Below are the code and all the weights of a small trained network. Each question names an input and a class and asks about switching units off, where a switched-off unit gives its printed mean instead of its output.

import numpy as np


def w(rows, s, z=0):
    codes = np.array(rows[::2]) - 128.0
    scale = np.full(codes.shape[1], s)
    scale[-1] = z or s
    return codes * scale


def f(y):
    return y / 2 * (1 + np.tanh(0.7978845608 * (y + 0.044715 * y**3)))


def log_softmax(a):
    a = a - a.max(-1, keepdims=True)
    return a - np.log(np.exp(a).sum(-1, keepdims=True))


def net(x, mask):
    res = np.array(x, float).reshape(1, 7) / 4 @ E
    y = f(res @ A[0][:, :-1].T + A[0][:, -1])
    res = res + np.where(mask, y, B[0][:, -1]) @ B[0][:, :-1]
    return log_softmax(res[-1] @ U[:, :-1].T + U[:, -1])


A, B = {}, {}
E = w([
[191,111,180,156,102,146,107,147,195,174,199,102],'x0',
[89,179,118,235,118,95,136,148,62,175,153,120],'x1',
[147,196,202,49,113,101,160,95,129,172,161,124],'x2',
[160,101,187,226,190,188,236,27,97,172,39,80],'x3',
[170,114,55,3,152,112,127,97,117,150,133,110],'x4',
[177,183,100,143,80,180,115,179,74,163,119,44],'x5',
[185,32,115,126,215,125,115,164,154,207,148,153],'x6',
],0.0083)
A[0] = w([
[61,190,133,134,68,116,163,139,149,75,116,121,139],'n1',
[255,128,144,115,93,165,124,191,173,155,157,97,139],'n2',
[93,107,197,151,192,124,172,88,149,148,108,143,120],'n3',
[89,90,76,116,147,120,168,143,129,80,60,149,254],'n4',
[125,147,152,121,44,107,100,83,127,169,138,78,104],'n5',
[156,94,139,94,121,98,128,161,131,153,157,104,131],'n6',
[100,140,57,152,117,144,52,187,109,122,137,133,173],'n7',
],0.0094,0.0058)
B[0] = w([
[104,166,251,225,108,136,56,105,108,69,89,134,205],'n1',
[246,156,128,25,161,200,159,38,211,91,63,157,255],'n2',
[94,146,185,123,176,252,146,79,139,226,167,144,229],'n3',
[167,71,111,129,229,47,79,2,131,141,120,131,240],'n4',
[128,122,130,168,17,127,98,191,82,88,149,34,172],'n5',
[179,154,166,65,97,133,73,129,238,18,93,177,185],'n6',
[37,164,129,175,216,93,130,112,152,156,165,224,236],'n7',
],0.008,0.0088)
U = w([
[134,92,4,178,160,110,114,108,89,163,106,81,149],'0',
[139,155,129,159,43,153,179,177,67,118,119,48,71],'1',
[82,159,182,211,160,153,149,113,107,155,131,155,176],'2',
[130,141,159,106,149,185,126,104,174,121,128,139,48],'3',
[82,129,151,160,65,153,109,154,108,82,119,125,25],'4',
[187,93,76,98,133,134,143,67,139,104,87,146,254],'5',
[92,134,104,101,133,92,113,176,152,112,180,179,117],'6',
],0.011,0.0039)

Each question gives the input, the list of numbers given to net, and the class t.
The units are the neurons (one row each of A and B). Each row of codes is followed by its name. A weight is (code - 128) times the scale printed after its matrix; where a second scale follows, it is the last column's (A, B and U).
mask holds one flag per neuron, in row order. A switched-off neuron (its flag False) gives its mean, the last column of its row in B, instead of its output. The means were averaged over made-up inputs and are rounded, as every weight is.
A unit's drop is (log p(t) with every unit on - log p(t) with that unit switched off) / (log p(t) with every unit on - log p(t) with every unit switched off).
The circuit of an input: a set's keep is (log p(t) with only the set's units on - log p(t) with every unit switched off) / (log p(t) with every unit on - log p(t) with every unit switched off). Starting from all 7 units, units are removed one at a time, each time the one whose removal leaves the highest keep (on an exact tie, the one counted first), for as long as the keep stays at least 0.8.
circuit, biggest first: the units of the circuit, biggest drop first
unit that matters most: the unit with the biggest drop
k most important neurons: the k neurons with the biggest drops, biggest first
input [3,1,7,-5,1,8,-8], class 1: circuit, biggest first : [n5]
input [-8,-2,2,2,-1,7,6], class 0: 2 most important neurons : [n2; n6]
input [-2,3,4,4,-2,6,0], class 1: circuit, biggest first : [n7; n4]
input [6,7,3,-4,0,7,-4], class 1: 2 most important neurons : [n5; n4]
input [4,1,5,8,-4,0,6], class 3: 3 most important neurons : [n2; n7; n1]
input [-6,0,6,-7,8,4,-7], class 4: circuit, biggest first : [n1; n5]
input [3,-5,7,-6,-3,4,7], class 5: 4 most important neurons : [n2; n3; n1; n7]
input [7,7,4,-8,4,-7,-8], class 4: circuit, biggest first : [n1; n5]
input [-5,1,-7,-5,7,-7,4], class 0: 2 most important neurons : [n4; n2]
input [3,5,4,-2,-3,-1,-6], class 4: circuit, biggest first : [n5; n3]
input [-4,4,-2,5,6,-6,6], class 0: circuit, biggest first : [n2; n4]
input [4,2,4,6,0,1,-8], class 1: 3 most important neurons : [n5; n7; n4]
input [-8,-6,-8,6,-3,-4,-1], class 0: 4 most important neurons : [n2; n4; n6; n1]
input [-3,5,-8,-5,6,-2,-6], class 2: circuit, biggest first : [n7; n1]
input [-7,5,-8,-8,-7,-7,-8], class 2: unit that matters most : n1
input [-8,4,-6,-2,2,-2,-2], class 0: circuit, biggest first : [n4; n2]
input [-4,-8,-5,-5,-4,0,-7], class 2: circuit, biggest first : [n1; n7]
input [-2,-4,6,5,-6,3,-7], class 4: circuit, biggest first : [n5; n7]
input [-6,-1,5,-4,-8,-2,-7], class 4: 3 most important neurons : [n3; n7; n5]
input [-3,-2,4,6,3,-2,8], class 3: unit that matters most : n3
input [-5,4,-2,6,6,4,-6], class 0: circuit, biggest first : [n2; n4; n3]
input [3,4,-2,-4,-6,4,8], class 6: 2 most important neurons : [n7; n3]
input [4,-4,-7,2,-8,6,-1], class 5: 4 most important neurons : [n2; n3; n1; n5]
